Each name stands for a flat space through zero: a line, a plane or more. A row that begins with a name and a colon came from that space; any other row is followed by the name of the space it lies nearest, among the names in its block.
tl-cl: [-9, 65, -38, 47, -15, -57, 15, -21, 3, 50, 8, -2, -74, -56, -15, 27, 8, 8, 21, 7, 29, -16, 16, -29, -46, 8, -13, 16, 30, -44, -79, -77]
fp-zd: [6, -17, -9, 37, -10, 0, -30, -22, 43, -61, 2, 39, 31, -6, 13, -37, 13, 6, -19, -27, -45, -10, 18, 37, -21, -77, -12, -12, 24, 32, 29, 21]
bg-rl: [8, -7, -11, 0, 41, -53, 7, -13, 7, -2, -46, 12, -12, 19, 4, 38, -16, -15, -7, 9, -2, 24, 11, -3, 45, 29, 22, 21, -20, -36, 13, -35]
bg-rl: [29, 10, 12, -12, 13, 10, 4, -49, -31, -5, -42, -11, 12, -8, -16, 12, -50, 0, 5, 30, 14, 19, -24, -4, 14, 36, -7, 10, -6, 12, -7, 30]
tl-cl: [-4, -12, 33, -12, 24, 24, -13, 7, 12, -19, 7, 10, 29, 37, -7, 9, 16, -18, -9, -1, -17, 4, 4, 5, 30, -2, 26, -19, -6, 19, 23, 6]
bg-rl: [-2, -1, 15, 2, 2, -13, -17, -9, 12, 13, 18, -3, 5, -5, 5, 7, 10, -9, 15, -21, 22, -14, -15, 0, 18, 11, 12, -11, -31, -14, -5, 0]
qn-gj: [0, -14, 27, 12, 28, -10, -9, 12, -13, -38, 7, -23, 18, 0, -34, 0, 9, 1, 0, 14, -1, 8, 4, 28, 4, 7, 8, -31, -34, -6, -2, 14]
qn-gj: [11, 8, 4, 12, -3, -13, 7, -20, 1, -5, -6, 8, -13, -8, -11, 12, -8, -5, -7, 1, -6, 2, 9, 5, -7, -9, 5, -5, 21, -3, -14, -19]
bg-rl: [-12, 0, -8, 34, -25, -14, -8, 22, -9, -10, 39, -28, -11, -49, -11, -35, 25, 27, 13, -13, 13, -23, -1, 24, -54, -25, -27, -24, -17, -12, -27, 13]
tl-cl: [-33, -8, -3, 15, 23, -25, -30, 40, 34, -9, 40, -3, 17, 9, -1, -7, 47, -4, 21, -17, 10, -14, 7, 9, 21, 0, 12, -15, -53, -21, 10, -7]
tl-cl: [-1, 52, -18, -13, -6, 24, 15, -17, 19, -6, 13, 23, 15, 18, -48, 15, -33, -16, 21, 52, -4, 20, 16, -25, 12, 11, -3, 19, 51, 33, -22, -12]
fp-zd: [-14, -12, -34, 4, 18, 3, -2, 31, -14, -30, -24, -16, 16, -1, 3, -32, -1, 27, 0, 26, -14, 17, 6, 9, -14, 1, -30, 19, -21, 6, 22, 33]
bg-rl: [-20, 10, 16, 3, -26, 74, -24, 18, -14, 12, 40, -22, 18, -19, 14, -48, 36, 23, 10, -13, 4, -34, -24, -9, -51, -21, -26, -21, 2, 45, -8, 50]
tl-cl: [14, -31, -1, 21, -1, -60, 7, -4, -11, 8, -21, -10, -38, -27, 25, 10, 5, 6, -18, -36, 7, -6, 1, 22, -9, -7, 6, -6, -23, -51, -1, -25]
tl-cl: [-34, 28, 22, 6, 35, -16, -8, 38, 40, -7, 58, 8, 8, 39, -53, 37, 45, -34, 20, 17, 0, 2, 34, -8, 37, 14, 44, -28, -10, -14, -20, -57]
qn-gj: [1, -6, 25, 40, 11, -33, 13, 27, -31, -52, 24, -40, -15, -30, -67, -2, 18, 14, -10, 24, -10, 8, 29, 48, -46, -16, -1, -52, -8, -22, -39, -14]
fp-zd: [-21, -1, -9, 0, -13, -6, 15, 44, 17, 15, 31, 11, -24, 15, 5, 5, 34, -6, -10, -13, -15, -7, 29, -6, -11, -23, 12, -4, 26, -12, -2, -44]
qn-gj: [-9, 27, -26, 46, -1, -57, 11, 1, 15, 3, 5, 8, -48, -28, -16, 17, 20, 4, -3, 0, -6, -4, 35, 3, -33, -21, -1, -1, 26, -35, -40, -66]
qn-gj: [-15, -3, -28, 9, 36, -24, -24, 1, 21, -2, -29, 11, 12, 11, 29, -2, 10, 3, 8, -3, 0, 4, -2, -9, 28, 13, -2, 27, -38, -13, 27, 2]
qn-gj: [-16, 2, 8, 32, 44, -9, -12, 28, -30, -37, -8, -40, 4, -15, -33, -11, 27, 22, 1, 32, -5, 9, 10, 20, -27, 11, -10, -23, -38, -8, -15, 12]
fp-zd: [18, -14, 10, -5, 16, 19, -5, -22, -28, -24, -39, -12, 21, -2, 2, -11, -25, 11, -9, 16, -7, 14, -17, 10, 0, 10, -12, 3, -12, 19, 17, 43]
tl-cl: [8, -5, -38, 12, 10, -9, -8, -11, -16, -45, -35, -15, 29, -25, -11, -36, -38, 30, 14, 34, 0, 21, -10, 20, -12, 6, -44, 23, -28, 11, 13, 57]
fp-zd: [-21, 49, -3, 10, 27, 58, -13, -12, 11, 15, -24, 28, -2, 27, 12, 8, 30, -4, -14, 23, -35, -3, 16, -46, -18, -10, 2, 17, 57, 48, -5, -22]
bg-rl: [21, 7, -7, -22, -7, 1, -5, -45, 29, -13, -5, 29, 37, 15, -11, 8, -51, -20, 20, 11, 9, 14, -13, -3, 49, 13, 3, 20, 2, 19, 16, 22]
qn-gj: [-2, -17, -9, 12, -1, -27, 2, 18, -3, -19, 5, -11, -2, -12, -7, -11, 3, 10, -1, -3, -1, 3, 8, 22, -9, -9, -7, -7, -18, -18, 3, 3]
qn-gj: [-12, 4, -9, 30, 73, -17, -13, 6, 0, -49, -54, 5, 11, 24, -14, 10, 17, 4, -20, 38, -40, 29, 30, 7, 8, 3, 6, 7, -10, 2, 18, -13]
qn-gj: [9, -29, -40, -4, -82, -33, 48, 37, 4, 4, 37, 6, -42, -28, 8, -24, -15, 14, -16, -30, -8, -5, 26, 27, -45, -55, -22, 4, 49, -25, -4, -22]
tl-cl: [5, -39, -10, -23, -19, 24, 4, 26, -30, -13, -7, -27, 22, -8, 19, -43, -18, 26, -1, -2, 4, 4, -22, 18, -12, 1, -30, 7, -28, 11, 31, 65]
bg-rl: [-2, -12, 27, -16, 35, 9, -2, 18, -33, -11, -9, -36, 18, 13, -22, 7, -2, 1, 6, 26, 13, 15, -13, 5, 21, 43, 8, -13, -47, -5, 4, 25]
fp-zd: [19, 22, 20, -13, -26, -10, 12, -40, 26, 29, 25, 28, -14, 6, -15, 39, -21, -34, 9, -14, 16, -7, -1, -14, 27, 4, 29, -6, 35, -5, -25, -40]
bg-rl: [-21, 15, 12, 8, 33, 70, -37, -3, -37, 27, -36, -26, 10, -7, 46, -27, 39, 28, -3, 2, 1, -21, -36, -34, -33, 18, -22, 7, -23, 37, 6, 46]
tl-cl: [1, -28, 4, -54, -46, 29, 25, 35, 7, 22, 38, 7, 9, 30, 13, -7, -13, -13, -1, -18, 4, -1, -5, -4, 22, -4, 9, 4, 16, 9, 26, 11]
fp-zd: [43, 24, -6, 18, 7, 42, -20, -102, -17, -41, -77, 21, 36, -24, 2, -22, -63, 17, -9, 32, -22, 15, -25, 2, -20, -12, -38, 23, 37, 65, 6, 65]
bg-rl: [8, 4, 29, -18, 7, 31, -25, -27, -11, -2, 10, -20, 43, -5, -14, -9, -21, -2, 30, 10, 33, -5, -42, -2, 25, 36, -3, -11, -44, 22, -1, 57]
tl-cl: [44, -48, -38, -30, -54, -10, 33, -22, -33, -7, -48, -3, -3, -27, 37, -33, -78, 26, -16, -10, 2, 18, -23, 23, -11, -10, -42, 38, 9, -2, 34, 55]
fp-zd: [14, -31, 0, 10, -6, 4, -7, -7, 11, -50, -11, 17, 24, 4, 6, -25, -7, 6, -23, -11, -35, 6, 11, 34, -8, -45, -7, -9, 13, 21, 32, 26]
fp-zd: [-23, -5, -5, -32, 21, 23, 30, 64, -28, 20, -9, -19, -16, 40, -1, 13, 17, 1, -14, 30, -12, 20, 18, -24, 5, 29, 9, 13, 6, -6, 10, -20]
fp-zd: [-25, -17, -66, 10, -19, -39, 26, 75, -30, 3, 5, -43, -33, -37, 6, -39, 7, 45, 10, 14, 12, 7, 13, 12, -49, 3, -47, 24, -29, -42, -6, 6]
bg-rl: [-14, -11, 1, -6, -10, -29, -9, 18, 54, 12, 46, 29, 2, 23, 10, 15, 25, -27, 9, -39, 5, -14, 13, 2, 38, -15, 30, -8, -9, -22, 13, -36]
qn-gj: [13, -27, -4, -4, -17, -21, 26, 16, 13, -34, 5, 20, -5, 16, -14, 4, -12, -9, -26, -4, -32, 17, 33, 29, 2, -37, 10, -7, 35, -6, 17, -21]
[14, -36, -8, -12, -10, -15, 15, 14, -8, -33, -7, -5, 13, 3, -6, -15, -26, 6, -9, 3, -9, 18, 5, 30, 7, -10, -8, 1, -10, -6, 25, 23]  fp-zd
[-3, 25, 0, 24, 9, 63, -2, -19, -59, 39, -66, -17, -43, -27, 53, -17, 28, 38, -38, 4, -25, -17, -13, -37, -83, -11, -31, 15, 47, 34, -17, 7]  bg-rl
[-12, -21, 27, 19, 33, -11, -48, 2, 13, -21, 15, -16, 35, -5, 7, -14, 34, 1, 15, -25, 15, -18, -21, 22, 20, 6, 10, -29, -76, -8, 16, 32]  fp-zd
[3, 10, -3, -16, -41, 42, -10, -15, 27, -7, 38, 21, 35, 2, -5, -26, -17, -5, 18, -6, 2, -12, -12, -2, 0, -24, -13, 0, 26, 43, 6, 35]  bg-rl
[9, 0, 5, 2, 41, -22, 1, -19, -19, 9, -51, -7, -13, 6, 9, 28, -9, -3, -9, 12, 4, 15, -6, -10, 22, 35, 12, 13, -22, -21, 3, -14]  bg-rl
[10, 17, 6, -7, -13, 13, -25, -49, -7, 47, -4, -11, 5, -31, 30, -4, -17, 4, 32, -21, 50, -25, -54, -25, 9, 35, -12, 12, -36, 2, -14, 34]  qn-gj
[10, -10, -10, -15, 1, -25, 29, 9, 10, -18, -8, 18, -5, 26, -21, 22, -25, -16, -12, 17, -17, 27, 27, 9, 26, -1, 15, 9, 23, -12, 11, -28]  bg-rl
[-8, -51, 33, -6, -7, 16, 22, 64, -35, 5, 6, -21, -33, 15, 27, -6, 51, 9, -53, -32, -33, -9, 20, 19, -36, -34, 17, -33, 15, -12, 18, -19]  fp-zd
[8, 35, 31, 6, 14, 11, -3, -39, 9, 11, 0, 17, -7, 11, -22, 37, 1, -25, -1, 9, -2, -2, 4, -18, 12, 8, 27, -12, 31, 12, -27, -34]  qn-gj
[-19, 37, -15, 17, -55, -9, 24, 28, -3, 52, 63, -15, -59, -42, -14, -1, 28, 9, 15, -12, 24, -30, 13, -18, -60, -15, -12, -11, 39, -22, -64, -50]  qn-gj
[-22, -4, -5, 4, 3, 2, 5, 32, 19, 29, 1, 23, -32, 26, 39, 13, 49, -8, -28, -29, -28, -12, 26, -19, -8, -27, 20, 5, 31, -8, 12, -53]  bg-rl
[-26, -14, -56, 31, 33, -49, -7, 41, 9, -26, -30, -2, -9, -5, 19, -19, 23, 25, -5, 7, -19, 13, 26, 12, -11, -10, -21, 26, -31, -30, 23, -11]  qn-gj
[-17, -16, -43, -32, -23, -2, -15, 37, 82, -78, 76, 36, 98, 41, -49, -42, -35, -17, 51, 22, -3, 22, 16, 34, 67, -20, -11, 11, -26, 31, 52, 56]  bg-rl
[21, -37, -7, -14, -50, 26, 29, 19, -56, -18, -4, -37, -2, -35, 2, -49, -32, 38, -16, 4, -3, 5, -14, 31, -56, -21, -44, -5, 10, 14, 6, 61]  qn-gj
[0, 0, 14, 19, 33, -10, -18, -13, 6, -22, -16, 4, 10, 5, -6, 8, 13, -4, -6, 2, -11, 3, 5, 9, 9, -1, 11, -11, -14, 0, 4, -3]  tl-cl
[-26, 36, 29, 1, 28, 45, -11, 22, -4, 0, 29, -13, 14, 22, -38, 10, 35, -8, 10, 33, -4, -2, 9, -20, -5, 16, 14, -23, 7, 27, -23, -8]  tl-cl
[10, -32, 0, -54, -40, 46, 29, 32, -26, 1, 13, -14, 19, 17, 4, -25, -33, 7, -4, 8, 1, 12, -14, 4, 3, 4, -15, 8, 10, 23, 27, 48]  tl-cl
[-4, -22, -11, -11, -12, 10, 29, 45, -5, -28, 4, 5, -3, 22, -9, -12, 2, 5, -27, 12, -38, 18, 33, 16, -16, -31, -3, -1, 37, 9, 20, -7]  qn-gj
[14, -6, 44, 11, 19, -42, -35, -42, 21, -6, 27, -8, 25, -14, -21, 23, -3, -24, 32, -26, 45, -15, -30, 21, 50, 29, 29, -35, -71, -28, -13, 8]  qn-gj
[-8, 12, 9, 20, 3, -5, -5, 0, -9, 25, 3, -11, -28, -18, 11, 7, 28, 5, -3, -14, 8, -18, -2, -10, -24, 0, 3, -10, -1, -14, -23, -23]  tl-cl

Each name stands for a flat space through zero: a line, a plane or more. A row that begins with a name and a colon came from that space; any other row is followed by the name of the space it lies nearest, among the names in its block.
zj-br: [2, -20, -50, -10, 8, -43, -8, 39, 27, -9, 2, 5, -34, -25, -30, -15, -14, -41, -34, 1, 27, -43, -14, -11, 62, -2, 38, 22, -30, -17, -2, 40]
zc-lg: [-2, 12, -12, 1, -10, -9, 8, 17, 4, -21, 27, -44, -8, -6, -8, -23, -10, 17, 1, 8, 23, -14, -28, -12, 32, -8, -13, 3, -25, 31, -17, 22]
zc-lg: [38, -5, -52, -18, 1, -49, -26, 25, 0, 13, 15, 17, -40, -1, -30, -10, 28, -41, 4, -8, 38, -18, 22, 13, -18, 37, 25, 54, 23, 7, -4, 14]
hj-zm: [-2, -5, -10, 6, -8, -21, 4, 45, 8, 12, 1, 4, 20, 4, 16, 10, 1, 33, -4, 9, -25, -17, 19, -21, 50, -4, -24, -4, -14, -7, -24, 8]
zj-br: [6, 7, 11, -3, 5, 1, 7, -25, 8, -18, 6, -5, -1, 17, 26, 7, 1, -2, -22, -20, -14, 20, 2, 6, -21, 2, -20, 13, 10, 15, -13, -39]
pf-jq: [10, 6, 11, -14, 9, -4, -46, -16, -28, -16, -16, 2, -64, -51, -28, -20, 8, -68, 21, 19, 20, -2, 17, 18, -63, 62, 77, -15, 11, 28, 1, 33]
zc-lg: [0, -16, -15, -18, 11, 14, 16, -16, 3, -2, 26, -58, 10, 42, -9, 27, -19, 62, -39, -17, -39, -21, -36, 12, -15, -48, -28, 9, -23, 31, -12, -11]
zj-br: [-4, -24, -22, -10, 13, -28, -23, 32, 11, -2, -20, 15, -33, -36, -22, 1, -14, -38, -27, 12, -8, -38, 9, -7, 34, 14, 53, -8, -26, -15, -5, 40]
zc-lg: [-6, 15, 3, 15, -3, -13, -21, 2, -7, -39, -26, 26, -51, -42, 14, -27, 16, -64, 8, 28, 21, -4, 26, -15, 26, 63, 55, -26, 8, -25, -17, 18]
pf-jq: [23, 21, 18, -6, -5, -25, 1, 1, 11, -15, 25, -12, 6, 15, 43, 0, 9, 7, -12, -27, -13, 33, 22, 0, -27, 20, -52, 34, 15, 55, -38, -50]
zj-br: [14, -61, -25, -28, 17, -19, -6, 48, 21, 116, -15, 62, 70, 20, -48, 57, -15, 26, -7, -32, -36, -16, 21, 20, -19, -66, -16, 42, 1, -35, 57, 10]
zj-br: [1, -14, -21, 6, -8, 4, -15, 31, -24, 55, -21, 40, 13, -8, -39, 6, 21, 6, 53, 30, 15, -23, 23, 1, 6, 5, 30, -14, 16, -50, 34, 46]
zc-lg: [-10, 11, 18, 9, -3, -1, -4, 3, 0, -21, -10, 3, -10, -23, 18, -12, -3, -17, 2, 12, 0, 6, 8, -12, 17, 20, 9, -20, -6, 2, -13, 4]
hj-zm: [-5, 2, -34, 6, 16, -17, 5, -40, 20, -93, -10, -8, -78, 10, 38, -6, 9, -54, -79, -4, -8, -24, -7, -10, 48, 39, 42, 0, -3, -35, -46, -31]
zj-br: [-9, 11, -1, 3, -1, 0, 28, -17, 28, -41, 24, -33, -2, 7, 14, -21, -23, -5, -34, -20, 25, 9, -45, -8, 34, -28, -26, 16, -22, 17, -7, -19]
pf-jq: [4, 7, -11, 3, 0, -4, 1, -16, 7, -14, 0, 17, -22, -11, -12, -24, 6, -50, 4, -5, 50, 9, -12, 5, 2, 11, 22, 17, 12, -17, 20, 1]
zc-lg: [12, -9, -31, -10, 7, -9, 6, -11, 5, -11, 15, -19, -14, 35, 0, 15, 8, 16, -32, -14, -14, -17, -8, 8, -4, -7, -8, 24, 3, 2, -16, -18]
zc-lg: [-1, 7, 8, -12, 0, -19, -21, 28, -3, -23, 13, -43, -30, -41, -10, -20, -20, -7, -4, 15, -1, -17, -7, -8, 4, 20, 18, -13, -35, 62, -31, 37]
pf-jq: [21, -4, 4, -19, 9, -26, -25, 14, -9, -8, 6, -22, -19, 11, 27, 29, 9, 25, -28, -4, -69, -9, 41, 4, -37, 35, -10, 4, 2, 51, -58, -20]
hj-zm: [9, 7, 4, -19, 17, 24, 11, -79, 4, -43, 27, -47, -31, 26, -7, -5, -11, -21, -37, -37, 18, 22, -50, 33, -73, -15, 1, 29, 7, 44, 8, -42]
hj-zm: [-1, -18, 14, 2, 8, -12, -3, 16, 17, 30, -28, 56, 30, 1, 24, 29, -1, -8, -15, -14, -39, 13, 39, -4, 8, -3, -10, 2, 10, -34, 5, -25]
hj-zm: [5, -11, -13, 11, -11, -5, -31, 41, -32, 66, -38, 74, 7, -29, -38, 0, 35, -22, 76, 39, 24, -14, 52, 0, -2, 35, 48, -18, 32, -63, 40, 53]
pf-jq: [-13, 12, 2, 11, -5, 44, 17, -44, -23, -19, 6, -32, -3, 24, -6, -5, 8, 28, 17, 13, 11, 0, -31, 7, -13, -13, 1, -23, 7, -11, 11, -2]
zj-br: [-19, -13, 57, 4, 17, 37, -28, -29, -27, 12, -60, 42, 2, -22, 23, 38, 1, -12, 4, 19, -76, 14, 49, 9, -54, 30, 44, -66, 16, -27, 4, -11]
pf-jq: [-22, -30, 13, -6, 10, 5, -14, 36, -1, 27, -26, 1, 17, -26, -13, 26, -30, 26, -12, 20, -57, -32, 8, -10, 25, -20, 22, -44, -39, -8, -1, 40]
pf-jq: [10, 5, -30, 12, -11, -23, 33, 9, 37, 8, 16, 35, 27, 25, 10, -16, 9, -18, -7, -30, 55, 19, -12, -9, 51, -27, -43, 55, 16, -39, 22, -31]
zc-lg: [25, 1, -22, -11, -2, -37, -19, 26, 3, 12, 10, 15, -18, -10, -14, -10, 15, -29, 8, -6, 25, -3, 21, 5, -12, 27, 8, 35, 13, 16, -5, 8]
pf-jq: [-31, -23, 13, -6, 20, 19, -3, -11, 4, -32, -22, -32, -19, -13, 8, 23, -36, 14, -55, 12, -66, -33, -17, -8, 24, -15, 33, -52, -46, -1, -23, 14]
zj-br: [35, 25, -28, -1, -7, -23, 16, -28, 9, -29, 38, -10, -16, 53, 30, -8, 36, -3, -14, -34, 29, 25, 3, 10, -23, 19, -47, 64, 41, 18, -25, -63]
pf-jq: [9, 16, 23, 0, -8, 0, -5, 3, -8, 8, 10, -4, 12, -5, 9, -8, 5, 5, 26, -3, 7, 25, 11, 3, -30, 11, -22, 6, 11, 34, -4, -9]
zc-lg: [-26, 21, 19, 40, -11, 25, 30, -30, 7, -40, -26, 33, 9, 9, 55, -10, 15, -13, 0, 11, 7, 24, 6, -24, 58, 10, -10, -32, 17, -69, -2, -36]
hj-zm: [-42, 5, 18, 33, -8, 40, 40, -20, 10, -25, -19, 4, 30, 9, 30, -3, -14, 23, -8, 14, -5, 4, -28, -25, 75, -36, -15, -46, -17, -61, 11, -10]
zj-br: [-1, 15, -9, 8, -2, 2, 36, -36, 29, -43, 23, -16, -1, 28, 24, -17, -6, -11, -35, -30, 33, 21, -39, -3, 26, -24, -35, 31, 1, -4, -1, -45]
hj-zm: [-4, -1, 38, -4, -3, 19, 5, 5, -1, 46, 2, 7, 54, -5, -8, 8, -17, 25, 29, -11, -5, 29, -3, 8, -35, -34, -33, -2, -1, 22, 31, -2]
hj-zm: [10, -12, -51, 0, 17, -5, 8, -51, 8, -47, -9, 11, -54, 45, 13, 16, 27, -32, -59, -15, -5, -21, -2, 11, 8, 18, 32, 22, 26, -57, -13, -40]
hj-zm: [10, -15, -9, -7, -1, -41, 8, 59, 28, 23, 13, 0, 41, 26, 36, 33, -8, 57, -37, -18, -64, -12, 29, -20, 45, -21, -64, 22, -19, 17, -44, -23]
[13, -5, -21, -11, 7, -4, 7, -18, 4, -7, 18, -19, -8, 33, -1, 12, 5, 14, -25, -19, -7, -5, -11, 12, -19, -10, -14, 27, 6, 11, -8, -23]  hj-zm
[6, -8, -22, 3, -4, -18, 4, 23, 14, 25, -2, 34, 13, -1, -14, -5, 6, -17, 9, -6, 29, -3, 5, -4, 26, -8, -2, 24, 7, -31, 22, 8]  pf-jq
[13, 6, 12, -10, -10, -34, -35, 63, -11, 29, 5, 1, -2, -49, -18, -16, -2, -7, 40, 20, 6, -5, 32, -8, -9, 33, 9, -2, -12, 52, -14, 47]  hj-zm
[-12, 23, 13, 8, -10, 8, -18, 1, -21, -32, -2, -22, -42, -54, -21, -46, -3, -39, 37, 36, 49, -5, -15, -8, 5, 37, 49, -33, -13, 20, 1, 51]  hj-zm
[-18, 29, -17, 38, -12, 23, 21, -47, -8, -66, -16, 16, -46, 0, 18, -41, 30, -51, 13, 25, 65, 3, -18, -15, 54, 35, 38, -23, 24, -74, 7, -5]  zj-br
[2, 3, -23, 5, 4, -26, 20, -12, 44, -33, 4, 28, -17, -2, 12, -25, -6, -66, -41, -31, 53, 13, -21, -7, 47, -6, 1, 43, 2, -31, 11, -27]  pf-jq
[8, -1, -95, 11, -8, 4, 28, -25, -7, -26, 25, -21, -40, 56, -39, -18, 37, 8, -3, 9, 69, -47, -47, 4, 51, -14, 18, 32, 17, -67, 16, 15]  zc-lg
[39, 9, -49, -11, -7, -62, -19, 37, 9, -3, 25, 10, -39, -5, -13, -24, 28, -41, 3, -8, 49, -12, 22, 0, 7, 43, 6, 60, 18, 20, -21, 8]  zc-lg
[-5, -1, 24, 5, -10, 8, -8, 28, -11, 49, -12, 26, 39, -22, -16, 0, -2, 12, 49, 14, 5, 12, 16, -2, -9, -8, -6, -15, 3, -4, 28, 25]  hj-zm
[13, -2, -23, 6, -8, -8, -28, 22, -35, 31, -20, 36, -18, -7, -23, 3, 41, -8, 50, 33, 9, -20, 44, 3, -13, 46, 40, -11, 32, -35, 7, 34]  zj-br
[-50, 26, 91, 40, -12, 43, 9, -10, -3, -23, -48, 34, 31, -57, 54, -19, -21, -21, 31, 31, -14, 45, 15, -32, 37, 14, 5, -86, -12, -27, 6, -2]  zc-lg
[-12, 15, 101, -4, -1, -13, -27, 40, 11, 10, -18, 10, 35, -75, 46, -3, -41, -14, 11, -1, -52, 50, 43, -18, -26, 23, -23, -37, -28, 83, -28, -3]  zc-lg
[-1, 18, -9, 11, -8, -14, 15, 2, 13, -44, 16, -22, -14, 9, 32, -15, 3, 4, -22, -1, 6, -1, -7, -18, 45, 10, -21, 5, -8, 7, -36, -17]  zc-lg
[-2, 9, 9, -4, -1, 37, 15, -42, -13, -1, 21, -35, 8, 17, -24, -10, -7, 17, 18, -9, 29, 16, -44, 20, -45, -30, -11, 4, 3, 22, 29, -4]  hj-zm
[-37, 22, 51, 13, 3, 56, 29, -65, 2, -65, 4, -58, -2, -4, 28, -16, -35, 11, -24, 0, -7, 25, -58, -4, 0, -27, -10, -47, -29, 25, -5, -22]  pf-jq
[-11, 7, 27, 4, -9, 49, 7, -15, -43, 12, 10, -57, 32, 38, 10, 29, 6, 106, 30, 24, -61, -4, -3, 4, -38, -18, -37, -47, -2, 31, -19, -1]  pf-jq
[-27, 14, 17, 16, -3, 1, 21, 0, 22, -61, 2, -32, -10, -13, 42, -16, -25, 4, -40, 7, -15, -4, -23, -30, 71, -5, -13, -29, -38, 7, -39, -8]  hj-zm
[-25, 4, 27, 18, 9, -13, -6, -3, 24, -58, -43, 37, -35, -48, 50, -12, -13, -71, -43, 10, -18, 5, 23, -28, 60, 41, 42, -38, -15, -36, -27, -11]  hj-zm
[24, -13, -51, 4, -12, -41, 6, 54, 17, 63, 5, 63, 33, 18, -22, 1, 27, -5, 27, -11, 43, -7, 25, -4, 38, -12, -23, 56, 27, -52, 31, 7]  pf-jq
